Below is a small trained network, with its code and all its weights. Each question gives an input and a class and asks what happens when units are switched off, that is, made to give their printed mean instead of their output.

import numpy as np


def w(rows, s, z=0):
    codes = np.array(rows[::2]) - 128.0
    scale = np.full(codes.shape[1], s)
    scale[-1] = z or s
    return codes * scale


def norm(h):
    return h / np.sqrt((h * h).mean(-1, keepdims=True) + 1e-5)


def f(y):
    return np.maximum(y, 0)


def log_softmax(a):
    a = a - a.max(-1, keepdims=True)
    return a - np.log(np.exp(a).sum(-1, keepdims=True))


def net(x, mask):
    res = np.array(x, float).reshape(1, 8) / 4 @ E
    u = 0
    for l in range(4):
        y = f(norm(res) @ A[l][:, :-1].T + A[l][:, -1])
        res = res + np.where(mask[u : u + 5], y, B[l][:, -1]) @ B[l][:, :-1]
        u += 5
    return log_softmax(norm(res)[-1] @ U[:, :-1].T + U[:, -1])


A, B = {}, {}
E = w([
[142,163,161,168,102,64],'x0',
[134,156,111,100,72,36],'x1',
[38,183,131,111,120,119],'x2',
[151,90,140,162,59,150],'x3',
[187,253,63,160,58,163],'x4',
[104,70,43,139,110,142],'x5',
[175,181,92,206,211,59],'x6',
[113,91,159,224,95,126],'x7',
],0.0045)
A[0] = w([
[85,88,127,95,123,133,68],'0.n0',
[11,197,108,89,134,140,2],'0.n1',
[84,106,247,128,187,86,14],'0.n2',
[145,123,139,53,144,188,34],'0.n3',
[83,88,78,78,146,90,25],'0.n4',
],0.012,0.005)
B[0] = w([
[154,132,108,126,128,75,180],'0.n0',
[8,206,161,76,140,169,206],'0.n1',
[152,91,242,135,176,72,254],'0.n2',
[188,117,115,99,111,189,191],'0.n3',
[115,90,69,78,105,111,174],'0.n4',
],0.016,0.0046)
A[1] = w([
[115,110,93,186,243,165,56],'1.n0',
[113,112,113,155,198,137,52],'1.n1',
[137,171,86,109,123,138,86],'1.n2',
[90,113,82,173,137,87,3],'1.n3',
[183,249,72,128,186,69,70],'1.n4',
],0.014,0.0039)
B[1] = w([
[84,101,103,174,192,180,194],'1.n0',
[133,113,114,142,138,183,162],'1.n1',
[138,116,169,152,165,104,191],'1.n2',
[60,120,102,173,147,85,154],'1.n3',
[245,253,83,114,98,48,254],'1.n4',
],0.013,0.0054)
A[2] = w([
[104,70,76,110,122,67,16],'2.n0',
[116,128,141,169,29,129,60],'2.n1',
[117,130,141,187,8,124,20],'2.n2',
[80,115,110,162,117,93,4],'2.n3',
[84,136,156,120,107,83,31],'2.n4',
],0.012,0.0028)
B[2] = w([
[73,102,21,133,84,40,226],'2.n0',
[115,108,186,171,2,156,232],'2.n1',
[71,127,201,231,18,183,255],'2.n2',
[90,151,149,203,107,71,177],'2.n3',
[106,117,112,184,188,204,230],'2.n4',
],0.0071,0.0022)
A[3] = w([
[117,142,57,176,105,93,18],'3.n0',
[137,120,107,127,125,117,32],'3.n1',
[2,229,160,86,132,174,3],'3.n2',
[107,40,146,101,147,104,12],'3.n3',
[98,176,90,161,173,135,36],'3.n4',
],0.0061,0.0039)
B[3] = w([
[108,127,146,145,118,67,159],'3.n0',
[150,108,123,208,178,113,128],'3.n1',
[1,237,140,82,186,140,254],'3.n2',
[102,181,114,106,144,76,179],'3.n3',
[74,74,133,142,130,126,158],'3.n4',
],0.0074,0.0023)
U = w([
[232,84,112,58,109,240,48],'0',
[62,97,78,205,115,56,4],'1',
[100,39,42,42,107,69,108],'2',
[120,86,75,222,217,202,71],'3',
[152,58,245,140,204,58,208],'4',
[14,221,148,51,140,171,191],'5',
[119,111,172,219,11,170,105],'6',
[225,242,85,155,111,53,197],'7',
],0.011,0.0026)

Each question gives the input, the list of numbers given to net, and the class t.
The units are the neurons (one row each of A and B). Each row of codes is followed by its name. A weight is (code - 128) times the scale printed after its matrix; where a second scale follows, it is the last column's (A, B and U).
mask holds one flag per neuron, layer by layer. A switched-off neuron (its flag False) gives its mean, the last column of its row in B, instead of its output. The means were averaged over made-up inputs and are rounded, as every weight is.
A unit's drop is (log p(t) with every unit on - log p(t) with that unit switched off) / (log p(t) with every unit on - log p(t) with every unit switched off).
The circuit of an input: a set's keep is (log p(t) with only the set's units on - log p(t) with every unit switched off) / (log p(t) with every unit on - log p(t) with every unit switched off). Starting from the 12 units with the biggest drops (on a tie, the unit counted first), units are removed one at a time, each time the one whose removal leaves the highest keep (on an exact tie, the one counted first), for as long as the keep stays at least 0.8.
units of the circuit, in order: the units of the circuit, biggest drop first
k most important neurons: the k neurons with the biggest drops, biggest first
top k neurons in layer l: the k neurons of layer l with the biggest drops, biggest first
drop of u: that unit's drop, to one decimal
input [0,2,-2,-3,-8,6,6,1], class 2: units of the circuit, in order : [0.n4]
input [0,6,2,6,-3,-5,-5,-3], class 4: units of the circuit, in order : [1.n4 0.n1]
input [7,-7,-6,6,7,8,0,-4], class 6: top 2 neurons in layer 2 : [2.n2 2.n1]
input [-4,5,-7,1,0,2,-2,-4], class 2: 3 most important neurons : [0.n4 1.n4 2.n0]
input [8,8,-8,-5,-1,1,-8,-1], class 2: units of the circuit, in order : [2.n0 1.n4 0.n1]
input [-6,-6,2,7,-3,1,6,-7], class 3: top 2 neurons in layer 1 : [1.n0 1.n4]
input [8,2,8,7,0,5,1,0], class 6: 3 most important neurons : [2.n2 2.n1 1.n0]
input [-6,7,2,-4,-5,2,2,-4], class 2: 2 most important neurons : [0.n4 2.n0]
input [-7,-1,-3,-6,-4,2,7,3], class 3: top 2 neurons in layer 1 : [1.n0 1.n1]
input [-8,1,-6,4,-1,6,-1,5], class 1: 2 most important neurons : [0.n3 0.n2]
input [6,-7,5,8,3,-1,-2,-4], class 6: top 2 neurons in layer 1 : [1.n0 1.n4]
input [-4,-4,-8,-3,-5,4,-4,-5], class 0: 2 most important neurons : [0.n3 1.n3]
input [3,4,3,-4,-2,7,-2,0], class 2: 3 most important neurons : [0.n4 2.n0 0.n0]
input [8,-3,4,-1,0,-6,5,0], class 4: 2 most important neurons : [0.n2 0.n0]
input [-4,1,2,-3,5,7,1,7], class 1: most important neuron : [0.n2]
input [-4,4,-4,-2,7,-2,-3,7], class 6: 2 most important neurons : [0.n0 1.n4]
input [3,-2,-8,-4,4,-4,-7,2], class 0: 2 most important neurons : [0.n3 1.n4]
input [-2,-1,-5,8,-2,-4,-8,-5], class 0: top 2 neurons in layer 0 : [0.n3 0.n2]
input [-2,4,3,-8,3,6,0,0], class 5: drop of 0.n1 : 2.2
input [-2,3,6,-1,-6,7,4,2], class 2: drop of 0.n2 : 0.0
